Levels:
[0.034, 2.452, -0.504, -1.007, 2.931, -0.994, -1.074, 1.220, -1.285, -2.256, -5.566, 0.641, -0.081, 1.857, -0.268, 0.043] : 3
[-0.534, 1.133, -0.061, -0.902, 2.240, -0.642, -0.059, 0.517, -0.864, -1.384, -3.569, 0.184, 1.452, 1.342, -0.480, 0.492] : 1
[-0.398, 2.172, -0.253, 0.245, 0.570, -1.185, -0.810, 0.703, -1.903, -0.097, -1.277, 1.658, 0.390, 1.003, 0.080, 0.549] : 6
[-0.772, 1.014, 0.259, -0.494, 2.439, -1.032, 0.404, 0.242, -2.237, -0.940, -4.965, 0.420, 1.165, 0.968, -0.080, 0.783] : 1
[-0.591, 1.819, -0.169, -0.437, 1.811, 0.169, -1.283, 0.683, -1.592, -0.949, -4.611, -0.148, 1.633, 1.435, -0.220, 0.015] : 4
[-0.368, 1.460, -0.596, 0.365, 2.866, -0.860, -0.921, 1.589, -1.743, 1.169, -3.589, -0.128, 2.132, 0.472, -0.865, -0.082] : 2
[0.149, 0.420, -0.667, -1.535, 3.101, -0.122, 0.190, 1.169, -0.948, -1.188, -2.831, 0.453, 0.913, 1.520, -0.207, 0.463] : 1
[-0.636, 3.634, -0.964, -0.801, 2.739, -1.162, -1.009, 1.134, -2.463, -1.745, -4.053, 0.858, 1.128, 1.559, -0.291, 0.943] : 0
[0.145, 0.948, -1.026, 0.021, 1.560, -1.240, 0.095, 0.344, -1.429, 1.182, -1.429, 1.159, 1.161, 1.971, -0.316, 0.244] : 0
[-0.486, 0.785, -0.717, -1.214, 2.828, 0.152, -0.393, 0.704, -1.075, -2.360, -2.239, -0.341, 1.631, 1.294, -0.494, 0.910] : 2
[-0.588, 1.320, -1.428, -0.305, 1.646, -0.699, 1.508, 0.516, -1.047, -0.311, -1.544, 0.662, 0.443, 1.059, -0.659, -0.197] : 0
[-0.468, 2.685, -0.402, 1.347, 1.505, -0.817, -1.320, 0.908, -1.009, 0.915, -4.115, 1.989, 0.733, 1.240, -0.025, -0.038] : 5
[-0.117, 1.842, 0.009, -0.420, 2.500, 0.494, -0.859, 1.247, -1.708, -0.924, -3.327, -0.057, 0.474, 0.282, -0.673, -0.110] : 3
[-0.210, 2.064, 0.249, -1.742, 3.509, -0.227, -1.397, 0.312, -1.014, -2.660, -4.180, -0.857, 1.068, 1.459, 0.280, 0.352] : 3
[-0.253, 1.945, -0.437, -1.994, 2.938, 0.312, 0.115, 0.557, -1.437, -3.613, -1.912, -0.501, 0.680, 1.413, 0.312, 0.996] : 4
[0.102, 1.991, -0.589, -0.275, 2.860, -0.368, -0.776, 0.789, -1.330, -2.433, -0.740, -0.578, 2.187, 1.406, -0.542, 0.162] : 2
[0.014, 1.921, -0.576, -0.755, 2.467, -0.343, 0.003, 0.230, -1.574, -2.995, -1.328, -0.139, 0.946, 1.246, 0.227, 0.534] : 4
[0.437, 1.098, 0.003, 0.537, 2.219, -0.870, 1.185, 1.750, -2.068, 0.977, -1.004, 1.175, 1.249, 0.575, -0.355, 0.109] : 0
[0.034, 2.509, -0.767, -0.499, 1.003, -0.898, -0.993, -0.172, -1.286, -0.081, -2.273, 1.065, -0.662, 1.856, 0.407, 0.752] : 6
[-0.241, 0.498, -1.067, 1.422, 1.585, -0.284, 0.759, -0.459, -1.030, -1.148, -2.092, 1.056, 1.938, 0.570, -0.051, 0.520] : 0
[-0.699, 1.891, -0.378, 0.495, 1.756, -1.112, 0.198, 0.186, -2.161, -1.364, 1.217, 0.041, 1.350, 0.753, -0.609, 0.464] : 0
[-0.134, 3.300, -1.154, 0.047, 0.244, -1.208, -0.651, 0.039, -2.005, 0.813, -2.565, 1.971, -1.380, 0.746, -0.227, 0.140] : 6
[-0.267, 2.256, -0.372, 0.716, 1.148, -1.468, -1.202, 0.452, -2.577, 0.012, -0.827, 1.307, 1.053, 0.694, -1.045, 0.514] : 5
[0.200, 1.093, 0.022, -0.274, 0.256, -0.847, -1.566, 1.061, -0.728, -1.116, -2.025, 0.628, 2.126, 1.482, -0.108, 0.527] : 2
[-0.647, 3.318, -0.701, -0.339, 0.115, -1.757, 0.780, -0.100, -2.353, 1.278, -3.706, 2.059, 0.093, 1.062, 0.279, 0.221] : 6
[-0.552, 1.312, -1.607, -0.324, 2.459, -0.172, -0.626, 1.405, -0.912, 0.176, -5.461, 0.373, 1.599, 0.455, -0.302, 0.413] : 2
[-0.413, 2.073, -1.028, -0.102, 0.805, -1.091, -1.070, 0.223, -1.333, 0.904, -2.872, 1.311, 0.791, 0.213, -0.091, -0.265] : 5
[-0.611, 0.393, -0.760, -0.867, 2.995, -0.392, -1.858, 0.753, -1.516, -1.867, -3.192, -0.878, 1.367, 1.463, -0.612, -0.311] : 3
[-0.529, 2.992, -0.941, -0.543, 0.954, -1.484, -0.553, -0.232, -1.761, -0.714, -2.750, 2.119, 0.064, 1.166, 0.309, 0.460] : 6
[-0.381, 2.097, 0.048, 0.072, 0.568, -0.775, -0.989, 0.393, -2.016, -1.774, -2.280, 1.635, 0.530, 0.660, -0.484, 0.969] : 5
[-0.424, 0.878, -0.369, 0.393, 1.932, -0.574, -0.889, 0.771, -0.887, -0.358, -2.234, -0.715, 2.976, 0.904, -0.530, 0.294] : 2
[1.610, 3.018, -0.300, 0.022, 0.781, -0.962, -0.672, 2.592, -2.093, 0.844, -3.677, 2.466, 0.333, 0.775, -0.480, 0.042] : 6
[-0.797, 1.767, -0.375, -0.528, 2.311, -0.803, -1.350, 0.958, -1.591, -0.588, -3.216, 2.136, 0.766, 1.706, 0.133, 0.592] : 4
[-0.311, 1.316, -0.860, -0.672, 2.103, 0.128, -1.173, 0.863, -1.328, -1.457, -1.750, -0.339, 0.977, 1.334, -0.701, 0.372] : 3
[-0.366, 0.965, -1.063, -0.631, 3.222, -0.503, 0.554, 0.757, -1.717, -0.963, -3.506, 0.498, 0.890, 1.261, -0.522, 0.420] : 1
[-0.457, -0.740, -0.509, -0.765, 3.277, -0.082, -1.313, 0.548, -1.457, -2.401, -2.452, -0.339, 1.260, 1.348, -0.221, -1.042] : 2
[0.003, 2.561, -0.920, -4.011, 2.656, -1.327, -0.645, 0.870, -2.070, -1.918, -4.684, 0.786, 0.593, 1.546, -0.601, 0.310] : 4
[-0.271, 1.701, -0.741, -0.579, 2.451, -0.720, 0.077, 0.354, -1.695, -1.097, -3.462, 0.705, 1.328, 1.327, -0.526, -0.723] : 0
[0.380, 1.991, -0.371, -1.050, 1.697, -0.785, -0.809, 0.348, -1.159, -2.690, -1.563, 1.045, 0.524, 1.455, -0.228, 0.162] : 5
[0.024, 1.207, -0.301, -2.826, 3.101, 0.449, 0.746, -0.070, -0.623, -7.123, -0.220, -1.259, 0.349, 3.018, 0.008, 1.415] : 2
[-0.047, 1.967, -2.593, -0.358, 2.605, -0.492, -1.283, 0.771, -1.334, -0.698, -2.725, 0.530, 0.716, 1.006, -0.505, -0.183] : 4
[-0.566, 1.771, -0.496, -0.555, 3.154, -0.298, -1.003, 1.060, -1.946, -0.952, -2.922, 0.927, 1.901, 1.310, -0.884, 0.576] : 2
[0.016, 1.365, -0.163, 0.441, 2.503, -0.393, -3.180, 0.948, -1.748, -0.773, -1.698, -0.257, 2.050, 0.685, 1.110, 0.276] : 3
[-1.733, 1.965, -0.728, -0.686, 1.672, -0.984, 0.281, 0.081, -1.494, -1.013, -3.248, 0.932, 0.724, 1.335, 0.184, 0.054] : 4
[0.575, 3.130, -0.553, -1.405, 2.221, -0.922, -1.515, 1.183, -3.450, -0.207, -5.314, 0.534, 0.385, 1.509, 1.040, 0.254] : 4
[0.010, 4.365, -1.213, 2.525, 0.960, -1.468, -1.503, 0.462, -2.613, 2.470, -3.765, -0.160, 0.625, 0.702, -0.544, -0.006] : 6
[-0.277, 2.948, -1.002, 0.500, 2.163, -1.342, -0.473, 0.314, -2.304, 0.246, -2.946, 1.741, 1.000, 1.415, -0.247, 0.822] : 0
[0.452, 3.016, -0.207, -0.907, 2.573, -0.678, -1.226, 0.921, -1.450, -1.510, -3.145, -1.455, 0.963, 1.458, -0.023, 0.163] : 4
[0.345, 1.474, -0.446, -0.388, 1.520, -0.730, 0.207, 0.298, -1.052, -1.636, 0.875, 0.060, 0.883, 1.303, -0.340, 0.752] : 0

Stage of each row:
[1.855, 1.085, 0.046, -0.903, -0.312, -0.717, -0.394, 0.582, 0.792, -0.784, 3.404, 0.631, -1.294, -1.054, -2.047, 0.548] : 2
[1.882, 0.997, 0.009, 1.087, 0.295, -2.517, 0.159, 1.661, -0.054, -4.104, 3.551, 0.528, -0.345, -0.985, -1.023, 0.005] : 8
[1.816, 0.405, 0.200, -0.516, 0.800, -2.554, -0.321, 1.349, 0.131, -2.876, 3.502, 1.865, -1.091, -1.879, -0.551, 1.070] : 5
[2.042, 0.634, 2.858, -0.060, 1.216, -2.125, -0.020, 1.783, 0.649, -2.978, 2.756, 1.321, -0.977, -1.568, -1.197, 0.120] : 5
[1.449, 0.817, 0.653, 0.778, 0.423, -2.411, -0.951, 1.617, 0.968, -3.099, 3.440, 1.291, -1.021, -3.562, -1.638, 0.505] : 5
[-0.600, 0.929, -0.532, -0.885, 0.545, -1.770, -0.263, 0.552, 0.114, -3.116, 4.072, 1.202, -2.989, -1.817, -0.448, 0.269] : 3
[1.801, 0.362, 0.512, 0.035, 0.669, -2.408, -0.570, 2.042, 0.320, -2.886, 3.403, 0.709, -0.201, -1.861, -1.320, 1.515] : 7
